Every row comes from one small tree of marks. Brackets hold a mark, then the marks that hang from it, in alphabetical order. Every link used is in the known rows. Which tree was each row made from?
Known rows:
{zeratus {desu {gifek {fatoped {vomir zesam}}}}}: 23	-146	-50	171	6	-728	-32	-65	-33	-27	91	-119	110	-136	182	56	78	318	-90	14	-15	-13	189	-37	-89	-46	-76	45	102	326	-36	-44	68	19	39	-296	-32	-52	-90	-84	456	7	-105	-73	-151
{gugazo desu {pemab {sadezu gifek}}}: 85	33	-57	277	17	-142	84	244	-59	-45	-7	-27	12	-29	-113	100	71	56	25	19	-34	69	-118	-180	142	28	-266	-44	-92	34	143	-210	41	38	-9	276	70	-69	-45	-215	209	75	20	113	42
{desu {gifek zeratus} {gopi gugazo}}: -130	-7	-33	116	-82	368	-82	-69	-61	-19	13	-139	-75	-52	90	-143	91	24	116	64	2	-22	167	-58	10	35	77	51	-134	-126	8	157	54	168	-24	-150	-171	-91	33	-17	367	-66	95	-239	60
{gugazo desu {gifek zeratus}}: -78	84	-48	99	-18	150	-56	108	-92	-1	-5	-151	-12	-8	12	128	113	87	-164	46	-64	146	-301	-137	115	27	-159	8	117	-42	-26	-106	135	81	8	414	103	-145	-1	-115	221	-34	144	187	-63
{muzal {zesam {kubu vomir}}}: -83	40	-8	21	52	-233	-91	361	55	-65	-13	196	45	142	-143	-36	-129	-167	58	-51	19	12	-36	-70	41	-123	7	-51	-2	-191	75	2	-46	-48	-59	258	27	36	-56	-35	-365	-82	108	-153	35
{muzal {zesam {gopi gifek gugazo} sadezu}}: 106	33	-46	-60	40	333	9	184	80	-71	-63	55	-159	190	-29	-156	-70	-275	78	-19	6	20	224	158	92	-65	-22	82	-127	63	191	-4	-16	-53	-97	-231	22	-21	29	-22	-260	-72	76	-29	-4
{fatoped {gifek zeratus} gugazo vomir {zesam kubu}}: -67	-110	49	-147	-24	-59	-198	20	130	251	-55	51	101	-206	-67	-55	187	179	97	13	8	-88	-9	49	-126	-36	-5	119	127	218	-289	155	-83	-3	85	165	27	225	-142	209	-90	-17	-127	46	108
{fatoped vomir {zesam sadezu}}: -10	-100	34	-81	36	-323	35	149	-6	112	-125	120	54	-58	-20	48	62	-67	-71	22	-48	-171	24	6	-43	54	67	56	95	110	-9	-20	-66	-99	-7	57	35	112	-72	62	-196	6	-99	-15	-32
{sadezu {gifek {fatoped desu {gugazo pemab} zesam}} muzal}: 66	117	-1	-140	-30	-819	169	-35	-82	81	-31	-13	71	-142	-180	136	-75	376	158	36	8	19	-82	-129	158	-15	-161	-133	-9	109	-123	-41	-17	14	105	82	6	106	-27	-19	39	39	-288	250	193
{desu {gopi {gugazo pemab}}}: -90	75	-42	-1	-53	-67	102	80	45	-51	-43	-100	-94	87	-10	-90	33	210	57	19	30	27	-175	-76	43	59	56	-83	-167	-22	115	-13	83	90	-48	-142	-4	-65	9	-128	103	-43	17	-117	30
{gopi {fatoped {gifek zeratus} {zesam kubu}} gugazo}: 48	-28	74	-99	-18	77	-105	-173	80	201	-124	-135	-9	-99	-54	99	-49	202	117	-13	-3	69	-123	125	11	-43	-33	114	144	58	-127	121	61	13	15	-126	38	43	-7	191	-164	15	65	167	158
{sadezu {gifek {fatoped gugazo}}}: -79	69	-23	77	17	-294	47	373	-87	-29	180	135	21	-46	-117	-35	40	192	54	7	72	89	113	-144	52	-50	-114	-54	100	-71	8	16	36	99	26	-79	45	-11	44	-55	74	41	-119	-121	29
{fatoped {desu gopi} gifek gugazo vomir {zesam muzal}}: -98	-63	48	-293	-47	132	-117	-493	61	289	14	96	-6	-169	66	-120	170	202	80	29	65	-326	162	139	-198	51	321	24	-40	272	-283	-7	-110	-85	84	54	-25	331	-107	41	195	105	-309	209	121
{pemab {gifek {fatoped desu vomir zesam}} {sadezu muzal}}: 174	-120	53	-160	-74	-237	50	-125	-132	300	-27	-169	99	-150	-91	176	-81	-139	116	-20	35	-201	323	-19	-1	33	-137	-11	-35	178	-86	-129	-84	-33	66	-87	-102	138	-10	-3	387	192	-416	193	47
{desu {gifek fatoped zeratus} {gopi gugazo {vomir zesam}}}: -46	-121	-44	-74	-60	-368	39	-73	-64	-24	106	-298	-20	-29	138	-50	41	48	21	23	-56	140	84	35	-23	-16	-7	168	-105	203	-54	125	154	272	-4	-545	-210	-112	0	21	374	135	22	-178	13
{kubu {desu gifek {gopi fatoped gugazo}} vomir}: -52	-106	17	107	-15	258	-44	-394	-51	12	76	-82	-88	1	81	-62	-187	103	-11	22	100	-77	-120	-6	-178	0	100	-18	-160	-14	65	28	-32	-22	14	-166	-73	-84	96	-262	-11	119	163	-161	-109
{gopi {fatoped {gugazo desu gifek}}}: -39	106	0	117	11	183	2	-15	-2	7	94	-85	-63	13	46	155	100	311	-96	33	98	135	-384	-12	66	50	-56	32	81	131	2	-261	116	-20	51	15	110	-44	-1	-228	248	101	87	251	-64
{gopi desu fatoped {gugazo pemab}}: 162	43	18	-73	-4	-74	191	-47	82	-42	-110	-141	-69	115	39	123	-127	296	13	-74	80	186	-415	63	71	16	-54	-81	-63	60	85	-79	194	12	-11	-323	48	-95	45	-150	-136	109	71	39	13
{zesam {gopi desu {gifek fatoped zeratus}} muzal}: 108	15	-7	-210	38	446	65	-94	-40	-112	86	-143	-41	177	105	-15	-97	-154	-172	-131	-21	160	91	128	-24	-46	-29	-100	21	8	-59	73	95	0	-24	-21	-16	-90	141	99	-96	28	-51	30	-87
{kubu {desu {gifek fatoped zeratus}}}: 14	-100	-10	105	-38	-36	-4	-70	-78	-50	64	2	64	-72	9	45	-20	14	-150	41	-25	77	30	-128	-76	-16	-76	-71	139	-142	-69	126	-27	93	38	207	18	-164	21	-5	51	-57	48	-102	-69
{fatoped {desu {gopi gifek gugazo}} {zesam kubu sadezu}}: -27	-28	97	-144	-38	221	-42	-282	145	43	-88	-153	-115	69	66	-71	-95	-8	188	23	-33	-197	-143	216	75	55	235	71	-47	107	12	-14	-46	-56	-35	-117	-25	92	17	84	-71	51	14	317	158
{kubu {desu {gifek {fatoped gugazo zesam} zeratus}} vomir}: 22	-196	53	-110	-45	-264	-53	-232	-41	105	108	84	114	-158	-32	87	-40	51	-129	41	22	-32	-65	-134	-201	-74	-127	-46	108	81	-213	289	-134	36	99	282	2	-8	-104	20	-212	134	-49	-33	-98
{pemab {gifek {fatoped desu} zeratus} {sadezu muzal}}: 157	-6	24	-88	-107	234	47	27	-176	150	39	-124	68	-103	-124	203	-84	-277	155	0	13	-26	360	-123	132	24	-234	5	-4	-137	-59	22	2	108	42	128	-112	-49	73	58	424	113	-214	54	20
{fatoped {desu gifek {gopi {gugazo pemab}}} vomir zesam}: -12	-84	-9	-37	-95	-301	-16	-465	90	124	-190	-173	-30	-99	99	-87	108	354	46	57	-1	-254	49	51	-87	59	121	-56	-211	371	-101	-56	-1	-8	23	-218	-84	112	-112	-84	235	46	-219	142	173
{vomir kubu {zesam muzal}}: -133	137	-15	-253	14	-250	141	167	-138	-86	47	168	58	53	72	-32	27	-39	77	-49	-82	63	-55	-31	16	89	178	71	76	-176	119	-51	22	-11	-36	-139	119	-10	11	-19	84	75	116	7	-81
{muzal {zesam {kubu {desu gopi}} {sadezu gifek}}}: -78	74	-18	236	90	-53	-87	54	27	-187	25	265	5	42	-187	-128	-174	-412	170	75	-95	-93	-39	-34	107	-62	110	-16	-55	-403	135	-79	-139	-113	-39	284	6	5	11	-72	-371	-164	197	-79	67
{zesam {gopi fatoped} {kubu {desu gifek}} sadezu}: 32	-10	44	333	81	563	-30	-182	130	-169	-48	128	10	80	42	-5	-59	-171	-151	14	-9	-61	89	138	-67	39	162	-20	47	-127	90	-100	-200	-245	-17	40	27	-22	90	81	-367	-169	180	2	-106
{gugazo gifek {pemab sadezu}}: 46	117	-13	80	-56	38	101	183	92	-9	-76	-103	-23	70	-3	109	87	98	-118	2	56	64	-230	-143	58	109	-136	-114	-52	60	95	-244	96	73	-24	214	59	-54	-96	-180	206	58	32	152	12
{muzal {zesam {gopi vomir} {sadezu gifek}}}: 90	66	-73	122	128	-131	5	400	-26	-82	-44	250	-44	90	-136	-108	-34	-485	-80	-19	-58	62	304	34	124	-97	-57	22	-92	-71	174	-107	-10	-46	-81	-84	12	29	28	30	-426	-97	34	-169	48
{kubu {desu {gifek {fatoped gugazo} zeratus}}}: 1	-98	4	42	-57	41	-25	-72	-19	-22	138	90	59	-114	4	1	63	76	-65	60	42	69	-8	-105	-112	-18	-78	-26	120	-89	-130	200	-75	104	82	155	2	-81	-30	8	80	0	4	-113	-69
{desu gifek {gopi {fatoped gugazo} vomir}}: -50	-50	30	133	-6	231	-8	-91	23	-20	138	-58	-87	-30	160	-65	111	73	-7	10	148	25	17	74	-59	69	234	52	-180	142	12	-154	58	82	36	-508	-158	35	25	-90	335	81	29	-209	65
{pemab {gifek fatoped zeratus}}: 3	-25	16	27	-52	182	31	217	-135	6	87	-18	61	-33	-102	112	52	-167	-50	-13	2	58	251	-166	48	-35	-195	-37	102	-141	-14	52	76	116	-18	-20	58	-169	71	94	116	-28	-94	-112	-59
{zesam gopi kubu muzal sadezu}: -81	132	14	71	99	563	16	143	71	-177	-48	219	-10	208	-12	-79	29	-339	-93	-41	-43	-81	98	136	-14	45	190	-16	51	-310	118	21	-185	-211	-91	195	22	83	64	258	-376	-237	79	-38	-60
{fatoped {desu gopi} {gifek zeratus} {zesam {kubu vomir}}}: -125	-59	70	-147	-58	94	-212	-283	75	222	-50	-31	75	-122	-50	25	-33	84	16	17	-60	-199	122	-32	-42	-36	152	-32	58	139	-294	108	-48	-6	35	457	-18	124	-57	130	-181	45	-79	158	107
{zesam {gopi fatoped} {kubu vomir}}: -79	55	22	104	91	179	-66	192	69	-46	1	84	26	166	-45	-2	-120	6	-153	-102	50	29	131	26	-44	-53	51	-96	36	-24	67	-35	-33	-172	-52	40	46	18	138	26	-439	-14	49	-119	-115
{gifek {fatoped {gugazo {pemab sadezu}}}}: 110	8	-8	-31	-55	-219	156	292	113	-14	84	60	28	42	-82	111	99	151	-19	-4	104	80	-38	-115	0	51	-162	-78	3	138	8	-24	6	101	22	-6	5	4	-129	-58	149	146	-181	-57	-18
{muzal {zesam {kubu desu} sadezu}}: 29	12	17	71	66	-54	-27	149	118	-130	-57	306	33	109	-143	-15	-140	-370	52	32	-52	-19	-211	28	58	-46	89	1	92	-361	120	-13	-167	-137	-39	358	101	10	-57	20	-505	-170	210	-9	-7

Which tree is each row?
158	-145	-60	-91	-12	-326	-120	-31	-64	80	30	-254	-79	-67	84	12	-74	213	-36	-37	13	101	-112	49	-83	-109	-338	69	106	283	-21	185	203	113	22	-266	43	-128	18	-14	229	57	-86	-70	-115 -> {gopi {gifek {fatoped vomir} {zeratus desu}} gugazo}
38	124	-29	262	80	-104	-95	188	-155	-112	-50	14	46	-141	-109	103	-152	-199	200	56	-115	49	-150	-101	222	-44	-227	79	85	-398	78	117	-27	-42	27	345	-63	-46	61	167	-26	-285	189	-104	2 -> {zesam kubu {sadezu {gifek {zeratus desu}} muzal}}
60	48	-63	22	-32	-307	-120	-50	82	38	-67	-35	14	-144	47	80	187	316	-146	44	34	54	-387	-121	-57	-14	-322	-43	48	246	-113	25	157	30	78	223	118	-19	-165	-68	153	-40	-46	51	-106 -> {fatoped {gugazo {gifek {zeratus desu}} pemab} vomir}
-129	5	-3	112	-94	314	-115	-196	-35	0	-4	-13	5	-99	106	-65	117	39	33	70	-30	-131	351	-87	57	61	197	-44	-57	-76	-112	40	39	102	9	160	-123	-36	30	-3	366	-40	-19	-52	102 -> {fatoped {desu {gifek zeratus} gopi}}
8	99	-45	160	76	-199	21	380	-77	-110	-34	301	-4	9	-179	-16	-52	-294	131	47	-53	-17	211	-97	193	-67	-65	36	0	-250	153	-82	0	-18	-58	111	27	-18	-22	-51	-230	-111	92	-124	94 -> {muzal {zesam {sadezu gifek}}}
18	-53	108	-87	52	317	3	-329	89	61	-76	164	34	-22	-40	42	-55	-192	-34	21	-49	-159	-327	143	-135	44	206	30	164	-207	-59	17	-270	-201	17	434	134	142	-75	202	-440	-148	124	281	19 -> {fatoped gifek {zesam {kubu desu} muzal sadezu}}
73	7	16	26	57	640	-4	-174	104	-110	-47	-174	-101	218	207	-195	-26	-210	-76	-136	61	98	-200	329	-121	-20	177	-13	-176	-107	90	32	-69	-44	-56	-368	-132	81	63	149	-110	-96	125	-21	61 -> {zesam {gopi {desu gifek} gugazo vomir} kubu muzal}
-84	72	-2	-95	74	131	128	83	-3	-116	9	217	33	127	59	-45	73	-255	-51	-18	-87	-57	267	86	9	51	175	80	14	-109	95	39	-99	-153	-73	29	22	59	55	125	-211	-43	53	19	-156 -> {vomir {zesam gopi muzal sadezu}}
6	32	-34	140	-63	182	30	-266	5	-92	-84	-187	-82	-29	59	30	40	210	64	54	11	45	-2	-31	30	49	-36	16	-199	64	7	10	153	100	-9	-309	-129	-144	17	-53	234	-24	89	-153	89 -> {desu {gifek zeratus} {gopi fatoped {gugazo pemab}}}
26	130	-61	-267	49	222	71	159	-97	-4	-30	54	-128	182	75	-181	-13	-240	-128	-119	1	143	-111	160	-103	47	94	20	-52	-108	206	29	1	-5	-80	-421	86	16	85	86	-168	19	53	-124	-75 -> {zesam {gopi gugazo {vomir kubu}} muzal}
-133	81	-11	-113	50	-22	80	79	-18	-58	54	140	41	112	76	-117	77	-81	-40	-64	-41	22	260	44	-7	15	184	-13	-10	-114	81	38	-40	-97	-63	-14	38	59	92	40	-58	-15	15	33	-107 -> {vomir {zesam gopi muzal}}
39	-159	4	-234	10	-524	128	83	10	-10	106	-259	56	58	148	-2	-78	256	0	-106	-7	109	-68	89	-32	-30	-18	51	25	434	-75	-138	172	63	32	-363	2	-36	42	-179	163	243	-103	73	-106 -> {gopi desu {gifek {fatoped {vomir zesam}}}}
